Below is a small trained network, with its code and all its weights. Each question gives an input and a class and asks what happens when units are switched off, that is, made to give their printed mean instead of their output.

import numpy as np


def w(rows, s, z=0):
    codes = np.array(rows[::2]) - 128.0
    scale = np.full(codes.shape[1], s)
    scale[-1] = z or s
    return codes * scale


def norm(h):
    return h / np.sqrt((h * h).mean(-1, keepdims=True) + 1e-5)


def f(y):
    return y / 2 * (1 + np.tanh(0.7978845608 * (y + 0.044715 * y**3)))


def log_softmax(a):
    a = a - a.max(-1, keepdims=True)
    return a - np.log(np.exp(a).sum(-1, keepdims=True))


def net(x, mask):
    res = np.array(x, float).reshape(1, 3) / 4 @ E
    u = 0
    for l in range(2):
        y = f(norm(res) @ A[l][:, :-1].T + A[l][:, -1])
        res = res + np.where(mask[u : u + 13], y, B[l][:, -1]) @ B[l][:, :-1]
        u += 13
    return log_softmax(norm(res)[-1] @ U[:, :-1].T + U[:, -1])


A, B = {}, {}
E = w([
[42,168,201],'x0',
[19,28,48],'x1',
[192,3,204],'x2',
],0.006)
A[0] = w([
[99,115,61,158],'L0N0',
[155,200,121,150],'L0N1',
[231,88,234,139],'L0N2',
[99,131,194,147],'L0N3',
[30,159,219,193],'L0N4',
[123,188,253,105],'L0N5',
[88,34,141,3],'L0N6',
[56,122,145,61],'L0N7',
[95,124,69,138],'L0N8',
[83,66,215,28],'L0N9',
[138,33,223,240],'L0N10',
[108,17,159,32],'L0N11',
[94,22,145,4],'L0N12',
],0.013,0.0051)
B[0] = w([
[94,46,107,168],'L0N0',
[156,169,46,167],'L0N1',
[174,22,250,244],'L0N2',
[113,199,192,157],'L0N3',
[125,145,207,205],'L0N4',
[127,230,161,194],'L0N5',
[110,238,70,153],'L0N6',
[123,59,215,139],'L0N7',
[108,78,114,158],'L0N8',
[88,178,142,158],'L0N9',
[167,198,190,255],'L0N10',
[166,192,75,171],'L0N11',
[139,219,64,160],'L0N12',
],0.011,0.009)
A[1] = w([
[198,249,214,211],'L1N0',
[74,138,114,74],'L1N1',
[41,121,172,70],'L1N2',
[160,173,229,184],'L1N3',
[71,179,185,128],'L1N4',
[254,201,20,84],'L1N5',
[228,42,81,83],'L1N6',
[40,171,170,131],'L1N7',
[155,194,47,70],'L1N8',
[82,128,141,63],'L1N9',
[59,251,212,35],'L1N10',
[103,178,135,73],'L1N11',
[128,62,159,2],'L1N12',
],0.0093,0.0054)
B[1] = w([
[117,129,7,249],'L1N0',
[116,129,191,121],'L1N1',
[123,91,177,129],'L1N2',
[78,61,81,208],'L1N3',
[55,112,136,153],'L1N4',
[214,55,121,163],'L1N5',
[108,254,79,140],'L1N6',
[80,121,182,147],'L1N7',
[236,129,221,142],'L1N8',
[123,118,204,119],'L1N9',
[51,177,87,167],'L1N10',
[172,210,92,128],'L1N11',
[178,176,158,121],'L1N12',
],0.0086,0.012)
U = w([
[223,139,58,236],'0',
[83,235,99,210],'1',
[86,69,32,2],'2',
[46,87,196,58],'3',
[226,78,204,50],'4',
[153,192,254,73],'5',
],0.025,0.0037)

Each question gives the input, the list of numbers given to net, and the class t.
The units are the neurons (one row each of A and B). Each row of codes is followed by its name. A weight is (code - 128) times the scale printed after its matrix; where a second scale follows, it is the last column's (A, B and U).
mask holds one flag per neuron, layer by layer. A switched-off neuron (its flag False) gives its mean, the last column of its row in B, instead of its output. The means were averaged over made-up inputs and are rounded, as every weight is.
A unit's drop is (log p(t) with every unit on - log p(t) with that unit switched off) / (log p(t) with every unit on - log p(t) with every unit switched off).
The circuit of an input: a set's keep is (log p(t) with only the set's units on - log p(t) with every unit switched off) / (log p(t) with every unit on - log p(t) with every unit switched off). Starting from the 12 units with the biggest drops (on a tie, the unit counted first), units are removed one at a time, each time the one whose removal leaves the highest keep (on an exact tie, the one counted first), for as long as the keep stays at least 0.8.
units of the circuit, in order: the units of the circuit, biggest drop first
k most important neurons of layer l: the k neurons of layer l with the biggest drops, biggest first
drop of u: that unit's drop, to one decimal
input [5,7,1], class 1: 4 most important neurons of layer 0 -> (L0N2, L0N6, L0N12, L0N11)
input [-4,-8,1], class 4: units of the circuit, in order -> (L0N2)
input [-4,1,-1], class 2: 2 most important neurons of layer 0 -> (L0N10, L0N2)
input [-8,-5,1], class 4: 4 most important neurons of layer 0 -> (L0N2, L0N11, L0N12, L0N6)
input [-8,2,-1], class 2: 2 most important neurons of layer 0 -> (L0N10, L0N0)
input [-1,-3,3], class 4: 2 most important neurons of layer 0 -> (L0N2, L0N4)
input [1,6,-2], class 3: 2 most important neurons of layer 0 -> (L0N1, L0N7)
input [1,4,0], class 3: 2 most important neurons of layer 0 -> (L0N0, L0N7)
input [-4,-7,1], class 4: 3 most important neurons of layer 0 -> (L0N2, L0N11, L0N12)
input [-1,8,4], class 0: drop of L1N5 -> 0.1
input [7,1,-3], class 3: drop of L0N2 -> -0.1
input [-2,-2,-2], class 0: drop of L0N1 -> 0.1
input [-1,-8,0], class 0: drop of L0N1 -> 0.7
input [0,6,2], class 0: most important neuron of layer 0 -> (L0N11)
